In the rows, 128 means zero.
Each row has a class, written after it.
[128 147 131 124 123 142 116 152 112 150 144 163 126 131 120 130 104 123
 114 132 124 112  85 119 138 142 149 126 105 143 145 125 129  94 138 123
 123 127 131 144 124 129 120 122 135 122 129 141 153 133 128 128 119 126
 126 133 122 154 140 130 122 115 130 122 131 120 133 141 128 129 129]	danin
[127 111 123 115 180  97 132 166  99 170  83 124 114 111 116 124 135 122
 172 146 113 153 115 169 124 125  98 120 192 109 152 125 126 133 115 104
 156 117 119 124 114 138  71 164 134  94 108 139 145 146 128 155  99  96
  98 101 102  76 135 139 168 146 111 122 108 113  98  26 128 139 138]	pebeg
[126 101 134 135 148 130 119 124 105 143 103 119 137 134 135 114 156 121
 140 138 133 135 137 144 119 142 118 126 143 139 136 129 116 136 122 123
 123 126 123 117 115 124 130 108 125 125 131 142 111 133 131 128 122 134
 127 118 105 121 129 119 203 111 124 137 114 127 125 110 133 120 131]	danin
[133 122 161 145 237 106  85 142 106 184  78 170 136 107 124 109  82 102
 172 186  84 129 127 133 117 148 155 112 133 124 183 115  98  99 116  88
 161 109 121 117  64 101 106 113 141  87 145 211 144 141 136 116  97 145
  89 132  97  77 159 168 228  64 106 135  97 120 171 147 129 103 148]	pebeg
[133 130 123 126 104 125 132 124 119 168 174 153 133 130 118 135 123 127
 126 111 107 121 118 137 124 119 142 121 125 125 122 117 140 157 135 132
 126 123 122 142 140 137 130 132 129 125 125 104 160 129 141 124 135 134
 133 113 123 130 125 129  94 161 132 126 133 137 130 154 135 120 131]	danin
[116 138 145 109 156 133 143 137 117 153 148 127 139 103 136 126 106 128
 135 136 132 141 129 156 119 119  83 117 125 109 100 141 114 171 150 131
 121 150 132 137 167 127 123 143 114 136 135 108 128 117 131 136 104 125
  93 123 131  96 125 123 144 166 131 124 134 135 123 109 133 138 116]	danin
[ 94 150 111 128 111 109 104 139 110 199 193 202 105 113 115 144 120 155
 134 118  76 141  79 149 119 134 158 128 101 117 162 117 148 139 144 128
 156 122 115 181 142 132 112 149 161  93 121 127 200 126 141 141 116  89
 115 110 116 122 137 160  95 162 124 148 130 132 140 135 131 114 127]	rola
[135 136 123 134 109 115 107 138 109 171 158 166 120 126 112 142 123 128
 137 123 101 130  97 133 136 136 161 132 127 116 131 103 148 117 133 118
 142 127 119 152 127 122 117 128 141 101 114 132 178 139 147 129 125 109
 133 122 129 128 135 136 104 151 105 131 128 121 130 127 129  90 121]	rola
[ 97 194  93  79 199  61 125 240  65 240 199 240  76  18  99 154  80 160
 197 163  85 125  16 228 139 149  80 110 166  98 240 124 108  58 193  75
 199 112 133 204 196 120  16 229 154  27 119 154 240 139 179 192  59  43
  21 107  72  55 151 187 161 161 110 128  82 120  76  16 120 181 125]	pebeg
[138 129 125 132 114 119 121 116 112 173 163 153 137 120 123 130 113 127
 132 111  89 149 109 144 115 123 146 124 108 121 129  96 144 173 150 123
 136 138 117 152 156 125 128 135 141 118 124 126 159 118 143 128 131 108
 123 127 120 117 127 148 101 161 128 131 133 126 140 170 131 106 126]	rola
[125 128 121 132 100 118 135 129 114 161 174 142 128 118 113 132 126 125
 131 105 100 143 109 140 111 135 164 134 129 117 137  94 142 143 131 135
 148 121 106 149 129 119 124 133 131 109 124 119 169 129 144 154 135 106
 137  92 122 130 130 140  92 159 124 134 121 130 115 139 139 114 126]	rola
[117 112 139 104 159 131 145 153 124 118  83  81 142 113 143 124 127 133
 151 135 157 148 157 158 113 122  59 108 168 112  89 160 108 192 133 129
 114 155 120 102 154 117 120 131 105 161 137 110  90 116 123 141 111 130
 117 120 121 110 116 118 176 150 134 115 119 134 114  68 132 151 103]	pebeg
[121 159 101 126  87 126 148 150 122 137 151 192 106 124 114 144 144 139
 115 100 127 110 107 143 137 123 148 127 119 134 140 116 133 109 139 125
 143 129 128 148 139 127 127 139 137 125 120  90 160 132 135 147 139 121
 134 122 135 140 120 126  86 149 124 136 134 136  97 108 109 132 125]	danin
[141  73 149 140 118 157 133  68 154  64  77  33 161 167 142 114 149 119
 110 101 151 147 197 101 101 120 133 136 131 133  69 136 129 195 103 150
  92 131 116  87  79 133 175 105 106 180 128 117  52 123 111  98 155 167
 171 119 139 137 107  92 138 215 114 122 136 145 143 190 136 107 124]	rola
[121 121 142 127 204 120 133 160 109 142  67 111 134 109 133 119 124 127
 167 165 138 139 133 163 123 129  81 103 180 115 140 149 106 127 123 103
 135 116 131 121 125 124  98 149 104 123 136 154 113 130 134 120  90 126
  92 130 106  93 118 132 195 116 119 122 118 122 137  39 114 151 126]	pebeg
[128 150 112 129  90 118 112 120 114 196 216 176 125 127 119 136 100 136
 125 109  88 153  98 141 121 127 162 124  81 112 124 106 158 154 168 127
 144 128 114 169 161 121 120 140 137 139 118 108 195 126 149 124 139 107
 128 126 132 130 125 153  75 180 130 139 138 131 135 170 134 103 123]	danin
[135 122 114 135 117 121 113 121 122 159 159 137 128 126 129 128 127 124
 128 113  91 139 125 130 113 129 163 124 120 120 135 109 143 146 129 122
 140 117 111 146 117 121 130 139 152 122 123 120 150 129 138 130 128 119
 136 106 126 135 139 134 122 152 126 131 127 132 128 159 135  93 125]	rola
[122 128 118 133 133 121 131 142 123 150 117 140 120 110 119 131 142 120
 130 133 129 125 110 135 129 139 130 134 138 123 144 123 119 130 130 118
 138 129 138 133 122 121 102 138 133  98 117 124 144 140 135 145 122 113
 119 125 115 122 124 123 136 135  99 129 120 117 116  98 129 131 123]	danin
[134 118 128 128 129 118 129 130 119 136 128 161 126 133 121 111 136 123
 134 208 119 138 142 117 115 139 163 113 143 123 149 119 143 134 121 127
 138 117 126 134 111 131 134 134 140 112 124 124 136 173 149 133 135 127
 134 114 138 117 127 137 126 136 123 121 134 129 120 140 150 113 141]	rola
[134 133 136 134 126 112 111 114 116 189 173 180 101 114 121 123 108 119
 117 122  81 155 101 141 117 138 168 131  95  90 151 107 142 134 139 111
 145 123 115 162 127 132 125 134 134  94 122 136 176 136 133 133 153 117
 117 114 127 117 129 160 109 142 121 141 130 127 133 163 138  90 130]	rola
[123 142 134 129 110 112 110 130 103 189 196 197 118 120 121 133 118 128
 134 111  86 136  94 145 128 124 166 127 105 120 127 120 148 144 150 118
 144 121 105 162 145 125 132 137 141 104 124 122 193 125 139 131 142 105
 121 110 134 127 134 151 107 161 128 150 129 134 122 144 133 115 127]	rola
[130 124 123 129 113 119 121 137 117 152 155 131 126 128 111 133 126 118
 130 104  96 145 123 142 126 124 143 129 126 120 110 115 141 167 139 122
 130 122 120 144 140 130 126 136  79 121 125 110 155 125 142 127 135 112
 133 113 129 123 128 145 105 159 132 138 134 131 121 131 139 122 114]	rola
[120  73 138 128 197 123 123 121  98 168  91  88 153 113 132 107 128 123
 174 131  80 185 150 164  94 125 130 114 174  98 120 118 118 228 113 100
 146 124 102 135 110 112 110 142 117 117 128 147 129 127 163 144 113 113
  99  90 103  72 143 145 183 158 112 119 113 137 122 100 137  98 110]	pebeg
[117 175 124  92 170 112 118 153 112 190 162 187 127  90 127 135  93 134
 150 144 121 129 100 158 131 128  95 112 123 120 152 130 115 120 165 115
 144 143 146 158 173 119  99 146 126 107 130 152 174 124 133 127  94  90
  80 129 123  98 113 155 144 141 138 124 110 125 127  90 130 157 132]	danin
[121  95 153 110 240  93 111 155  94 169  47 116 132  89 139 101  99 103
 186 189 110 151 136 165 105 142  93 108 193 114 184 129  88 146 107  85
 157 110 104 111  87 122  91 143 124  97 140 194 114 144 143 135  82 120
  73 125  98  58 151 143 240 100 103 118  91 120 137  50 135 121 150]	pebeg
[132 128 114 125 131 118 124 124 108 162 165 150 123 122 125 132 123 131
 131 122 104 143 121 136  80 134 144 130 119 122 132 113 128 140 138 130
 140 126 101 145 115 126 124 133 131 114 115 130 165 132 125  98 129 117
 121  95 130 130 133 149 119 152 121 131 122 134 127 126 133 128 117]	rola
[131 143 106 131 103 110  93 139 111 188 180 187 115 109 109 135 119 130
 144 112  84 141  89 141 132 135 160 136 106 121 162  99 159 115 132 112
 160 112 116 168 130 119 116 138 141  87 120 126 197 134 148 149 131  94
 122 123 123 126 131 146 104 159 119 138 124 130 102 137 126  94 126]	rola
[121 147 125 122 126 104 126 143  98 173 177 168 115 120 133 137 123 128
 138 114  90 141 101 148 120 135 150 124 105 117 142 109 147 137 138 119
 138 123 114 162 145 117 121 134 135 104 118 122 185 159 147 124 124  91
 113 107 132 123 134 148  96 170 127 121 119 124 114 117 136 133 117]	rola
